Below are the code and all the weights of a small trained network. Each question names an input and a target symbol and asks about switching units off, where a switched-off unit gives its printed mean instead of its output.

import numpy as np


def w(rows, s, z=0):
    codes = np.array(rows[::2]) - 128.0
    scale = np.full(codes.shape[1], s)
    scale[-1] = z or s
    return codes * scale


def f(y):
    return np.maximum(y, 0)


def softmax(a):
    e = np.exp(a - a.max(-1, keepdims=True))
    return e / e.sum(-1, keepdims=True)


def log_softmax(a):
    a = a - a.max(-1, keepdims=True)
    return a - np.log(np.exp(a).sum(-1, keepdims=True))


def net(x, mask):
    ids = ['αβγδζηθλμξπστφω'.index(c) for c in x.split()]
    T = len(ids)
    res = E[ids] + P[:T]
    r = res
    for j in range(2):
        rows = slice(2 * j, 2 * j + 2)
        q, k, v = (r @ M[0][rows].T for M in (Q, K, V))
        z = softmax(np.where(np.tri(T) > 0, q @ k.T / 2**0.5, -1e9)) @ v
        o = O[0][rows]
        res = res + np.where(mask[j], z, o[:, -1]) @ o[:, :-1]
    y = f(res @ A[0][:, :-1].T + A[0][:, -1])
    res = res + np.where(mask[2:10], y, B[0][:, -1]) @ B[0][:, :-1]
    return log_softmax(res[-1] @ U[:, :-1].T + U[:, -1])


Q, K, V, O, A, B = {}, {}, {}, {}, {}, {}
E = w([
[153,152,90,145,202,160,92,153,138],'α',
[165,135,119,154,189,157,127,160,109],'β',
[166,132,123,151,199,167,121,161,112],'γ',
[153,159,74,136,204,160,86,148,150],'δ',
[159,141,125,151,198,169,129,167,116],'ζ',
[163,133,119,145,198,167,124,158,114],'η',
[164,141,115,145,201,172,123,154,119],'θ',
[167,138,114,154,199,166,115,160,122],'λ',
[161,133,122,154,189,159,126,164,108],'μ',
[104,154,80,2,37,169,72,167,153],'ξ',
[126,49,225,129,169,105,90,129,148],'π',
[171,94,211,114,112,42,67,141,116],'σ',
[51,32,175,131,191,146,134,133,154],'τ',
[172,180,105,112,180,51,156,121,59],'φ',
[81,103,35,132,243,99,159,84,106],'ω',
],0.0076)
P = w([
[203,87,164,167,130,144,240,233,201],'0',
[174,98,86,93,202,176,54,226,98],'1',
[189,128,108,154,93,138,180,148,225],'2',
[146,107,85,46,190,172,44,186,90],'3',
[156,153,111,166,103,121,149,124,215],'4',
[121,118,98,35,191,160,40,149,74],'5',
[124,161,121,176,104,93,136,103,194],'6',
[93,123,123,39,192,144,43,125,48],'7',
[96,171,134,171,104,69,141,80,174],'8',
[65,132,137,35,200,133,46,95,23],'9',
[69,158,149,169,104,55,143,46,144],'10',
[44,146,161,39,204,126,47,67,3],'11',
[86,169,129,178,118,57,119,71,167],'12',
],0.0074)
Q[0] = w([
[144,52,208,198,85,29,203,118,199],'head 0',
[35,4,85,43,250,157,33,174,29],'head 0',
[155,176,166,188,95,128,153,103,209],'head 1',
[101,168,78,67,199,156,45,142,77],'head 1',
],0.013)
K[0] = w([
[194,137,78,148,137,154,164,211,159],'head 0',
[95,148,135,129,157,69,143,39,79],'head 0',
[245,131,115,128,118,164,119,195,148],'head 1',
[4,155,147,110,112,115,112,79,96],'head 1',
],0.012)
V[0] = w([
[33,137,38,138,152,228,166,114,144],'head 0',
[168,229,30,106,125,77,180,135,63],'head 0',
[142,103,101,172,255,92,173,98,110],'head 1',
[35,55,96,129,127,86,154,95,146],'head 1',
],0.0069)
O[0] = w([
[81,114,1,161,98,77,154,168,76,249],'head 0',
[12,192,126,76,173,77,178,177,146,222],'head 0',
[205,64,136,54,88,99,129,139,175,199],'head 1',
[60,94,114,116,44,99,87,148,114,76],'head 1',
],0.0091,0.0018)
A[0] = w([
[191,103,201,102,217,166,104,128,102,186],'neuron 0',
[160,115,105,172,141,226,22,70,2,109],'neuron 1',
[115,152,143,249,201,90,123,39,133,236],'neuron 2',
[139,104,135,39,74,133,95,191,131,123],'neuron 3',
[155,145,127,164,117,157,198,153,209,254],'neuron 4',
[61,167,102,180,183,156,133,166,15,96],'neuron 5',
[78,196,86,160,80,74,104,63,231,189],'neuron 6',
[92,176,216,99,230,243,94,145,82,64],'neuron 7',
],0.0065,0.003)
B[0] = w([
[51,176,91,163,182,138,53,73,130,233],'neuron 0',
[209,92,88,197,1,231,89,71,78,199],'neuron 1',
[196,99,179,46,30,101,181,156,204,235],'neuron 2',
[162,56,211,53,127,71,120,171,131,244],'neuron 3',
[171,92,174,161,70,94,173,141,199,253],'neuron 4',
[207,151,93,147,122,182,231,230,60,241],'neuron 5',
[99,194,80,182,74,57,134,82,171,252],'neuron 6',
[116,211,180,103,166,213,195,97,184,225],'neuron 7',
],0.0078,0.0033)
U = w([
[228,85,247,125,75,119,230,171,190,221],'α',
[165,151,104,94,60,98,155,77,188,124],'β',
[3,201,28,232,114,69,78,70,145,253],'γ',
[126,132,95,155,180,119,99,124,116,91],'δ',
[116,113,132,141,144,128,127,125,114,57],'ζ',
[118,124,118,145,152,123,116,120,113,57],'η',
[113,121,116,149,153,132,120,117,116,74],'θ',
[122,123,109,154,162,125,112,117,110,86],'λ',
[116,121,123,151,150,129,122,118,115,87],'μ',
[147,162,66,184,125,174,188,169,29,98],'ξ',
[149,99,101,139,104,158,91,48,107,76],'π',
[113,149,166,80,135,173,92,52,152,50],'σ',
[162,44,126,172,53,132,73,117,56,115],'τ',
[29,177,198,88,222,128,154,142,161,84],'φ',
[116,68,135,59,158,67,78,220,74,192],'ω',
],0.0073,0.0037)

Each question gives the input, a string of symbols that net reads in full, and the target symbol t.
The units are the heads (2 rows each of Q, K, V and O) and the neurons (one row each of A and B). Each row of codes is followed by its name. A weight is (code - 128) times the scale printed after its matrix; where a second scale follows, it is the last column's (O, A, B and U).
mask holds one flag per unit, heads first, then neurons. A switched-off unit (its flag False) gives its mean, the last column of its rows in O or B, instead of its output. The means were averaged over made-up inputs and are rounded, as every weight is.
A unit's drop is (log p(t) with every unit on - log p(t) with that unit switched off) / (log p(t) with every unit on - log p(t) with every unit switched off).
The circuit of an input: a set's keep is (log p(t) with only the set's units on - log p(t) with every unit switched off) / (log p(t) with every unit on - log p(t) with every unit switched off). Starting from all 10 units, units are removed one at a time, each time the one whose removal leaves the highest keep (on an exact tie, the one counted first), for as long as the keep stays at least 0.8.
units of the circuit, in order: the units of the circuit, biggest drop first
most important unit: the unit with the biggest drop
k most important neurons: the k neurons with the biggest drops, biggest first
which heads matter: for each layer, one digit per head in row order, 1 if its drop is at least 0.15 and else 0, layers parted by /
input β η μ τ ξ ξ δ μ, target ξ: units of the circuit, in order => neuron 5; head 1; neuron 1
input ω δ ξ λ σ ξ δ ξ δ θ ω π, target ω: units of the circuit, in order => head 1; neuron 3; head 0; neuron 7
input φ δ γ ξ ξ ξ ω, target α: units of the circuit, in order => neuron 2
input φ θ ξ ω ω ξ λ η, target ξ: units of the circuit, in order => neuron 5; head 0
input ξ ξ α ξ ξ, target γ: units of the circuit, in order => head 1; neuron 6
input ξ ξ δ δ ω λ ξ τ ξ η σ θ, target σ: units of the circuit, in order => head 0; neuron 7; neuron 1; neuron 0
input δ ξ ξ ξ ξ θ, target ξ: units of the circuit, in order => head 1; neuron 5
input τ λ λ φ ξ λ, target φ: units of the circuit, in order => head 0; neuron 7
input ξ δ τ ω σ α ξ α τ λ, target τ: units of the circuit, in order => head 0; neuron 1
input ξ γ π α, target π: 2 most important neurons => neuron 1; neuron 0
input ξ ξ θ α ω ξ δ, target α: 3 most important neurons => neuron 2; neuron 0; neuron 4
input η ξ π σ, target σ: units of the circuit, in order => head 0; neuron 0; neuron 7
input γ ω α ξ δ α, target ξ: units of the circuit, in order => neuron 5; head 0; head 1; neuron 1
input θ ω ξ ω δ τ, target ω: most important neuron => neuron 3
input α ξ ξ α ξ φ, target φ: units of the circuit, in order => head 0; neuron 7
input σ π ξ ω ξ ξ ξ δ, target ξ: units of the circuit, in order => neuron 5; head 1; head 0
input ξ ξ θ ξ ω δ α, target α: units of the circuit, in order => neuron 2; neuron 0
input ω ω ω σ ξ λ η β μ ξ α λ, target ξ: which heads matter => 01
input τ ξ α β φ σ, target φ: which heads matter => 10
input δ ω φ ξ δ ξ λ ξ ξ ξ, target ξ: most important neuron => neuron 5
input β α ξ ξ, target ξ: which heads matter => 01
input ξ α ω π ξ δ φ φ α π, target φ: 2 most important neurons => neuron 7; neuron 0
input ω δ ξ φ ω δ δ τ ω γ ξ τ, target τ: which heads matter => 11
input ξ ω σ φ ξ δ, target φ: 2 most important neurons => neuron 7; neuron 1
input η λ ξ ξ ω μ τ α τ ξ τ φ, target φ: 2 most important neurons => neuron 7; neuron 1
input γ ξ σ φ σ ζ, target φ: 2 most important neurons => neuron 7; neuron 0
input σ ζ ω ξ ω μ, target ω: most important unit => head 1
